Below are the code and all the weights of a small trained network. Each question names an input and a target symbol and asks about switching units off, where a switched-off unit gives its printed mean instead of its output.

import numpy as np


def w(rows, s, z=0):
    codes = np.array(rows[::2]) - 128.0
    scale = np.full(codes.shape[1], s)
    scale[-1] = z or s
    return codes * scale


def norm(h):
    return h / np.sqrt((h * h).mean(-1, keepdims=True) + 1e-5)


def f(y):
    return np.maximum(y, 0)


def softmax(a):
    e = np.exp(a - a.max(-1, keepdims=True))
    return e / e.sum(-1, keepdims=True)


def log_softmax(a):
    a = a - a.max(-1, keepdims=True)
    return a - np.log(np.exp(a).sum(-1, keepdims=True))


def net(x, mask):
    ids = ['ΔΘΛαβγεημξπστ'.index(c) for c in x.split()]
    T = len(ids)
    res = E[ids] + P[:T]
    u = 0
    for l in range(2):
        r = norm(res)
        for j in range(3):
            rows = slice(3 * j, 3 * j + 3)
            q, k, v = (r @ M[l][rows].T for M in (Q, K, V))
            z = softmax(np.where(np.tri(T) > 0, q @ k.T / 3**0.5, -1e9)) @ v
            o = O[l][rows]
            res = res + np.where(mask[u + j], z, o[:, -1]) @ o[:, :-1]
        u += 3
        y = f(norm(res) @ A[l][:, :-1].T + A[l][:, -1])
        res = res + np.where(mask[u : u + 8], y, B[l][:, -1]) @ B[l][:, :-1]
        u += 8
    return log_softmax(norm(res)[-1] @ U[:, :-1].T + U[:, -1])


Q, K, V, O, A, B = {}, {}, {}, {}, {}, {}
E = w([
[138,99,89,106,96,156,114,165],'Δ',
[227,52,113,173,111,118,138,144],'Θ',
[172,104,92,173,167,115,125,151],'Λ',
[252,94,116,126,130,100,125,138],'α',
[215,87,168,187,111,118,164,159],'β',
[207,92,127,64,82,123,109,154],'γ',
[112,155,153,96,179,137,151,173],'ε',
[176,134,136,117,189,113,101,108],'η',
[115,131,92,137,91,117,163,106],'μ',
[234,101,164,117,101,125,136,121],'ξ',
[101,177,173,123,111,215,82,70],'π',
[212,119,94,162,134,124,102,144],'σ',
[176,194,126,142,99,141,129,172],'τ',
],0.0036)
P = w([
[100,58,214,203,156,13,41,133],'0',
[141,119,168,246,135,67,77,160],'1',
[165,138,150,229,132,100,94,142],'2',
[162,140,133,209,134,117,120,135],'3',
[157,140,126,184,136,130,130,121],'4',
[160,140,121,164,139,140,138,112],'5',
[159,141,117,145,136,148,148,102],'6',
[156,140,115,128,139,156,156,97],'7',
[152,138,113,115,138,163,161,95],'8',
[154,137,115,100,135,168,167,91],'9',
[152,135,111,87,140,175,172,88],'10',
[154,135,114,77,138,179,178,84],'11',
[155,133,107,68,138,182,186,78],'12',
],0.0013)
Q[0] = w([
[86,106,130,159,150,139,124,134],'L0H0',
[111,110,130,184,138,161,123,138],'L0H0',
[203,151,148,176,138,146,117,141],'L0H0',
[94,76,157,176,103,82,73,125],'L0H1',
[98,67,157,170,123,73,77,103],'L0H1',
[69,24,102,46,140,161,101,125],'L0H1',
[154,133,112,164,118,92,128,103],'L0H2',
[253,122,81,159,108,151,102,115],'L0H2',
[78,118,118,162,84,89,202,124],'L0H2',
],0.0056)
K[0] = w([
[181,99,108,94,127,59,198,157],'L0H0',
[197,125,124,92,139,89,147,150],'L0H0',
[156,167,178,55,173,252,61,163],'L0H0',
[222,81,66,127,127,62,187,187],'L0H1',
[217,67,60,129,163,74,187,163],'L0H1',
[124,5,35,57,138,217,118,171],'L0H1',
[190,75,78,145,75,103,163,102],'L0H2',
[151,125,77,157,64,181,77,37],'L0H2',
[143,118,61,110,89,108,242,254],'L0H2',
],0.0037)
V[0] = w([
[177,191,192,123,123,212,114,135],'L0H0',
[192,74,157,120,170,115,105,237],'L0H0',
[145,46,98,110,133,149,144,51],'L0H0',
[134,109,56,113,148,71,108,216],'L0H1',
[148,103,169,115,60,211,4,157],'L0H1',
[136,119,129,97,179,148,167,89],'L0H1',
[63,176,201,92,206,183,127,149],'L0H2',
[91,151,139,189,184,136,144,123],'L0H2',
[158,163,130,154,137,93,58,90],'L0H2',
],0.0024)
O[0] = w([
[48,98,80,136,122,167,134,221,160],'L0H0',
[108,144,67,161,68,24,55,150,227],'L0H0',
[186,155,88,209,141,153,128,107,103],'L0H0',
[230,169,181,17,83,109,74,161,145],'L0H1',
[66,170,33,86,255,175,139,131,149],'L0H1',
[160,140,116,240,113,153,122,149,94],'L0H1',
[165,179,46,90,86,189,124,67,2],'L0H2',
[145,108,78,108,102,131,153,79,113],'L0H2',
[113,68,163,158,99,133,84,33,177],'L0H2',
],0.002,0.0021)
A[0] = w([
[71,112,212,124,254,118,138,173,113],'L0N0',
[80,109,14,210,76,133,113,137,169],'L0N1',
[153,86,167,242,132,133,151,47,176],'L0N2',
[133,99,166,133,100,136,186,104,49],'L0N3',
[84,42,182,111,86,208,91,129,246],'L0N4',
[164,153,137,55,136,80,112,141,161],'L0N5',
[53,158,101,164,169,202,91,140,152],'L0N6',
[85,63,74,174,194,158,113,12,56],'L0N7',
],0.0027,0.0011)
B[0] = w([
[146,115,139,169,76,30,76,97,180],'L0N0',
[188,118,184,91,127,58,128,118,214],'L0N1',
[90,151,76,66,167,159,114,184,250],'L0N2',
[106,144,115,103,194,167,102,177,162],'L0N3',
[121,168,70,197,67,30,125,126,176],'L0N4',
[113,73,114,152,159,136,160,72,209],'L0N5',
[173,78,85,199,152,121,147,77,171],'L0N6',
[100,94,146,82,48,159,153,254,159],'L0N7',
],0.0029,0.0021)
Q[1] = w([
[112,91,103,91,139,197,171,127],'L1H0',
[128,145,123,152,81,99,91,141],'L1H0',
[127,101,99,141,117,215,155,100],'L1H0',
[71,71,152,115,254,139,101,39],'L1H1',
[82,121,210,176,122,131,33,64],'L1H1',
[57,93,158,116,91,134,67,73],'L1H1',
[143,73,143,118,151,69,124,100],'L1H2',
[104,149,104,122,128,186,220,193],'L1H2',
[111,69,95,130,146,93,190,149],'L1H2',
],0.0058)
K[1] = w([
[82,191,88,121,116,190,151,112],'L1H0',
[134,88,138,122,98,104,105,140],'L1H0',
[45,154,114,132,100,170,117,80],'L1H0',
[164,86,89,106,254,86,166,135],'L1H1',
[180,122,147,114,147,62,124,202],'L1H1',
[161,81,131,90,113,65,115,158],'L1H1',
[82,103,118,131,171,133,149,58],'L1H2',
[151,134,154,121,135,80,143,221],'L1H2',
[127,96,145,135,185,97,159,129],'L1H2',
],0.0075)
V[1] = w([
[144,110,147,38,169,92,165,173],'L1H0',
[133,164,149,130,70,97,154,86],'L1H0',
[95,134,154,210,87,163,53,95],'L1H0',
[79,91,130,170,97,134,53,102],'L1H1',
[103,199,102,153,146,183,172,106],'L1H1',
[153,108,81,158,129,155,117,72],'L1H1',
[127,229,158,253,68,127,84,131],'L1H2',
[148,146,162,188,106,139,75,118],'L1H2',
[141,97,150,194,96,120,170,75],'L1H2',
],0.0027)
O[1] = w([
[92,170,156,115,202,162,76,2,195],'L1H0',
[168,141,127,185,186,130,61,166,115],'L1H0',
[235,76,75,135,61,65,232,193,84],'L1H0',
[107,242,216,82,113,160,140,64,175],'L1H1',
[45,181,136,158,97,89,50,117,2],'L1H1',
[37,172,173,99,118,130,106,160,107],'L1H1',
[82,102,129,67,219,168,139,35,125],'L1H2',
[85,125,184,141,151,162,154,81,152],'L1H2',
[114,226,89,140,111,132,29,202,119],'L1H2',
],0.0021,0.002)
A[1] = w([
[166,123,115,102,189,165,148,146,115],'L1N0',
[160,131,177,88,57,126,134,157,21],'L1N1',
[187,66,151,160,149,125,86,103,40],'L1N2',
[189,121,110,219,88,132,103,156,178],'L1N3',
[41,144,96,118,143,194,106,123,30],'L1N4',
[140,77,94,88,172,252,124,110,5],'L1N5',
[78,145,141,145,143,211,113,109,109],'L1N6',
[179,112,102,92,158,181,129,101,108],'L1N7',
],0.0037,0.0011)
B[1] = w([
[113,163,43,118,47,213,106,101,215],'L1N0',
[100,47,139,173,251,174,125,77,168],'L1N1',
[132,101,93,76,61,79,225,167,255],'L1N2',
[137,71,120,48,160,48,175,100,231],'L1N3',
[178,75,223,196,78,56,116,18,156],'L1N4',
[22,82,216,197,129,121,47,223,176],'L1N5',
[250,80,131,174,47,118,173,93,153],'L1N6',
[87,163,99,173,105,181,138,238,214],'L1N7',
],0.0026,0.0025)
U = w([
[187,75,141,83,152,7,164,111,187],'Δ',
[149,140,24,101,69,179,190,157,122],'Θ',
[41,108,102,143,116,203,90,223,152],'Λ',
[85,71,180,244,53,168,90,107,186],'α',
[190,244,178,193,104,130,156,68,62],'β',
[21,184,239,54,95,125,169,105,106],'γ',
[184,221,129,93,177,148,21,107,104],'ε',
[152,122,198,119,254,225,138,82,74],'η',
[94,85,162,41,149,187,54,36,63],'μ',
[131,142,245,169,193,138,132,181,3],'ξ',
[91,176,101,91,36,78,26,41,43],'π',
[99,171,164,123,210,83,41,168,61],'σ',
[58,141,70,221,233,88,128,54,45],'τ',
],0.0086,0.0038)

Each question gives the input, a string of symbols that net reads in full, and the target symbol t.
The units are the heads (3 rows each of Q, K, V and O) and the neurons (one row each of A and B). Each row of codes is followed by its name. A weight is (code - 128) times the scale printed after its matrix; where a second scale follows, it is the last column's (O, A, B and U).
mask holds one flag per unit, layer by layer, with each layer's heads first. A switched-off unit (its flag False) gives its mean, the last column of its rows in O or B, instead of its output. The means were averaged over made-up inputs and are rounded, as every weight is.
A unit's drop is (log p(t) with every unit on - log p(t) with that unit switched off) / (log p(t) with every unit on - log p(t) with every unit switched off).
The circuit of an input: a set's keep is (log p(t) with only the set's units on - log p(t) with every unit switched off) / (log p(t) with every unit on - log p(t) with every unit switched off). Starting from the 12 units with the biggest drops (on a tie, the unit counted first), units are removed one at a time, each time the one whose removal leaves the highest keep (on an exact tie, the one counted first), for as long as the keep stays at least 0.8.
circuit, biggest first: the units of the circuit, biggest drop first
top k neurons: the k neurons with the biggest drops, biggest first
top k neurons in layer l: the k neurons of layer l with the biggest drops, biggest first
heads that matter: for each layer, one digit per head in row order, 1 if its drop is at least 0.15 and else 0, layers parted by /
input μ Δ τ ε τ τ β η μ Δ μ α η, target Θ: heads that matter	000 / 001
input τ Λ ε ξ α τ β ε μ ε μ β, target Θ: top 2 neurons	(L0N1 L0N2)
input ε Δ β σ ε μ ε Δ Θ α ε, target α: top 3 neurons	(L0N1 L0N5 L1N4)
input η σ π α Θ σ Δ σ ξ π, target Θ: top 3 neurons in layer 0	(L0N6 L0N7 L0N4)
input μ π γ, target μ: circuit, biggest first	(L1H1 L1N1 L1H2)
input ξ Λ β π μ α μ σ γ β Δ σ, target ε: top 2 neurons in layer 0	(L0N6 L0N1)
input σ β τ μ γ Δ η Λ μ σ ξ γ μ, target Λ: heads that matter	100 / 110
input τ ε Δ ξ σ μ Δ τ μ ε γ Λ Δ, target Λ: heads that matter	011 / 100
input Δ τ τ ξ τ β ε τ, target α: heads that matter	010 / 101
input β γ Δ ε α ε ε, target Λ: heads that matter	011 / 110
input μ Θ Δ Δ η α μ μ μ η, target Θ: top 2 neurons in layer 0	(L0N0 L0N1)
input π α γ η γ, target μ: heads that matter	001 / 010
input Δ γ Δ Θ β η ε Θ π τ τ, target β: heads that matter	000 / 010
input Λ μ π α, target Θ: heads that matter	000 / 101
input γ γ μ ξ τ η η π μ μ ε β, target ξ: top 2 neurons	(L0N6 L1N2)
input ξ μ ε ξ μ π μ Λ, target σ: heads that matter	000 / 010
input ε μ Θ τ η ε, target Θ: circuit, biggest first	(L0H2 L1N0)
input γ ε Δ ε α ξ τ ξ β η Δ β, target Θ: heads that matter	000 / 000
input Δ Θ μ μ ξ σ μ ξ π Δ ε, target τ: heads that matter	010 / 000
input μ η ε Δ μ γ μ ξ ε, target Θ: top 2 neurons in layer 0	(L0N0 L0N2)
input ξ ε Θ μ Θ α Δ μ μ ξ, target Θ: top 2 neurons in layer 1	(L1N0 L1N7)
input γ ξ μ μ, target Θ: top 2 neurons in layer 0	(L0N2 L0N4)
input Δ μ τ τ π ξ Λ π, target Θ: top 2 neurons	(L0N6 L0N4)
input Λ ξ γ τ μ π ξ μ η, target Λ: top 2 neurons	(L0N7 L1N5)
input ε ξ α α Δ μ β Δ π, target α: top neuron	(L0N4)
input γ π ε ε ξ μ ξ, target η: top 3 neurons	(L1N1 L0N6 L0N0)
input α ε Λ ε τ Θ τ Δ Θ τ, target Λ: heads that matter	100 / 011
input μ γ Λ σ β μ Θ τ Λ Θ Δ, target Δ: top neuron in layer 1	(L1N0)
